Below are the code and all the weights of a small trained network. Each question names an input and a class and asks about switching units off, where a switched-off unit gives its printed mean instead of its output.

import numpy as np


def w(rows, s, z=0):
    codes = np.array(rows[::2]) - 128.0
    scale = np.full(codes.shape[1], s)
    scale[-1] = z or s
    return codes * scale


def norm(h):
    return h / np.sqrt((h * h).mean(-1, keepdims=True) + 1e-5)


def f(y):
    return np.maximum(y, 0)


def log_softmax(a):
    a = a - a.max(-1, keepdims=True)
    return a - np.log(np.exp(a).sum(-1, keepdims=True))


def net(x, mask):
    res = np.array(x, float).reshape(1, 6) / 4 @ E
    u = 0
    for l in range(2):
        y = f(norm(res) @ A[l][:, :-1].T + A[l][:, -1])
        res = res + np.where(mask[u : u + 10], y, B[l][:, -1]) @ B[l][:, :-1]
        u += 10
    return log_softmax(norm(res)[-1] @ U[:, :-1].T + U[:, -1])


A, B = {}, {}
E = w([
[201,102,130,102,104,251,177,116],'x0',
[143,126,137,145,149,116,143,74],'x1',
[126,195,132,2,21,129,31,56],'x2',
[168,156,121,115,119,97,169,111],'x3',
[98,110,117,114,134,121,159,114],'x4',
[223,85,16,110,194,133,39,110],'x5',
],0.0092)
A[0] = w([
[79,178,131,85,162,1,61,109,1],'L0N1',
[99,152,239,99,38,118,117,97,125],'L0N2',
[139,138,140,89,104,210,160,105,67],'L0N3',
[88,161,113,119,110,76,77,93,111],'L0N4',
[150,132,135,103,122,184,134,110,64],'L0N5',
[125,120,131,106,139,207,143,67,95],'L0N6',
[146,95,48,50,119,92,55,86,115],'L0N7',
[76,152,139,93,56,148,104,26,4],'L0N8',
[199,161,146,82,112,221,144,119,44],'L0N9',
[133,150,106,43,94,134,69,92,45],'L0N10',
],0.011,0.0028)
B[0] = w([
[79,17,93,167,3,127,169,103,253],'L0N1',
[92,191,108,158,205,174,122,44,253],'L0N2',
[127,63,117,146,67,146,141,81,196],'L0N3',
[192,117,135,133,131,94,146,229,213],'L0N4',
[65,113,107,119,57,117,121,175,170],'L0N5',
[116,127,79,136,48,114,173,155,182],'L0N6',
[104,229,111,159,186,173,133,61,255],'L0N7',
[215,155,199,66,122,123,87,225,226],'L0N8',
[55,27,88,107,111,110,172,122,214],'L0N9',
[187,53,181,97,186,103,108,175,234],'L0N10',
],0.012,0.0076)
A[1] = w([
[132,122,109,158,148,99,74,111,91],'L1N1',
[72,220,203,147,127,173,166,114,8],'L1N2',
[135,115,170,86,175,109,94,160,172],'L1N3',
[157,162,8,124,161,149,94,107,65],'L1N4',
[95,98,123,153,61,131,103,145,157],'L1N5',
[104,136,161,182,76,75,99,136,113],'L1N6',
[110,128,143,187,167,76,115,152,96],'L1N7',
[116,137,118,202,201,103,175,166,234],'L1N8',
[94,161,107,140,121,43,117,128,131],'L1N9',
[118,166,133,40,101,121,86,98,167],'L1N10',
],0.015,0.0015)
B[1] = w([
[93,86,96,79,144,190,188,142,159],'L1N1',
[72,158,78,129,247,143,70,83,199],'L1N2',
[146,162,171,102,92,113,138,136,167],'L1N3',
[11,192,183,158,161,138,147,77,194],'L1N4',
[203,105,54,138,104,81,176,47,211],'L1N5',
[102,77,94,86,116,197,181,115,192],'L1N6',
[172,111,119,169,96,137,218,118,190],'L1N7',
[181,176,175,62,70,69,24,172,245],'L1N8',
[159,64,105,114,131,249,120,105,170],'L1N9',
[173,138,140,233,134,47,127,222,180],'L1N10',
],0.012,0.011)
U = w([
[160,32,50,135,66,135,142,123,241],'0',
[228,142,180,116,123,60,47,246,3],'1',
[56,184,108,157,228,140,72,95,110],'2',
],0.012,0.00061)

Each question gives the input, the list of numbers given to net, and the class t.
The units are the neurons (one row each of A and B). Each row of codes is followed by its name. A weight is (code - 128) times the scale printed after its matrix; where a second scale follows, it is the last column's (A, B and U).
mask holds one flag per neuron, layer by layer. A switched-off neuron (its flag False) gives its mean, the last column of its row in B, instead of its output. The means were averaged over made-up inputs and are rounded, as every weight is.
A unit's drop is (log p(t) with every unit on - log p(t) with that unit switched off) / (log p(t) with every unit on - log p(t) with every unit switched off).
The circuit of an input: a set's keep is (log p(t) with only the set's units on - log p(t) with every unit switched off) / (log p(t) with every unit on - log p(t) with every unit switched off). Starting from the 12 units with the biggest drops (on a tie, the unit counted first), units are removed one at a time, each time the one whose removal leaves the highest keep (on an exact tie, the one counted first), for as long as the keep stays at least 0.8.
units of the circuit, in order: the units of the circuit, biggest drop first
top k neurons: the k neurons with the biggest drops, biggest first
k most important neurons of layer l: the k neurons of layer l with the biggest drops, biggest first
drop when u is switched off: that unit's drop, to one decimal
input [5,3,-8,8,-7,-8], class 1: units of the circuit, in order -> L1N8
input [-1,-6,3,2,4,-3], class 1: top 2 neurons -> L0N8, L0N7
input [3,-6,4,0,-1,-1], class 1: top 2 neurons -> L0N8, L0N1
input [-8,-7,8,-7,-4,-3], class 0: 4 most important neurons of layer 1 -> L1N6, L1N8, L1N5, L1N9
input [-3,4,-3,2,8,-4], class 2: top 4 neurons -> L0N10, L0N4, L1N2, L0N1
input [2,7,-3,1,-8,-2], class 1: top 2 neurons -> L0N1, L0N7
input [2,-5,5,3,-4,8], class 2: top 2 neurons -> L0N7, L1N4
input [-2,8,8,6,5,3], class 1: top 2 neurons -> L0N8, L0N10
input [7,2,6,3,-2,8], class 2: 2 most important neurons of layer 1 -> L1N4, L1N5
input [-1,7,7,-3,3,-6], class 1: 3 most important neurons of layer 0 -> L0N8, L0N7, L0N10
input [-7,0,8,-7,7,-6], class 1: top 3 neurons -> L0N8, L0N10, L0N4
input [-2,7,-6,6,-3,-2], class 1: top 2 neurons -> L1N8, L0N1
input [-1,1,2,-2,-8,5], class 2: drop when L0N7 is switched off -> 1.2
input [-8,-1,7,-6,8,-6], class 0: units of the circuit, in order -> L0N1
input [0,7,2,-5,-4,1], class 1: drop when L0N10 is switched off -> 0.1
input [1,-7,3,-7,-3,1], class 1: drop when L0N10 is switched off -> 1.3
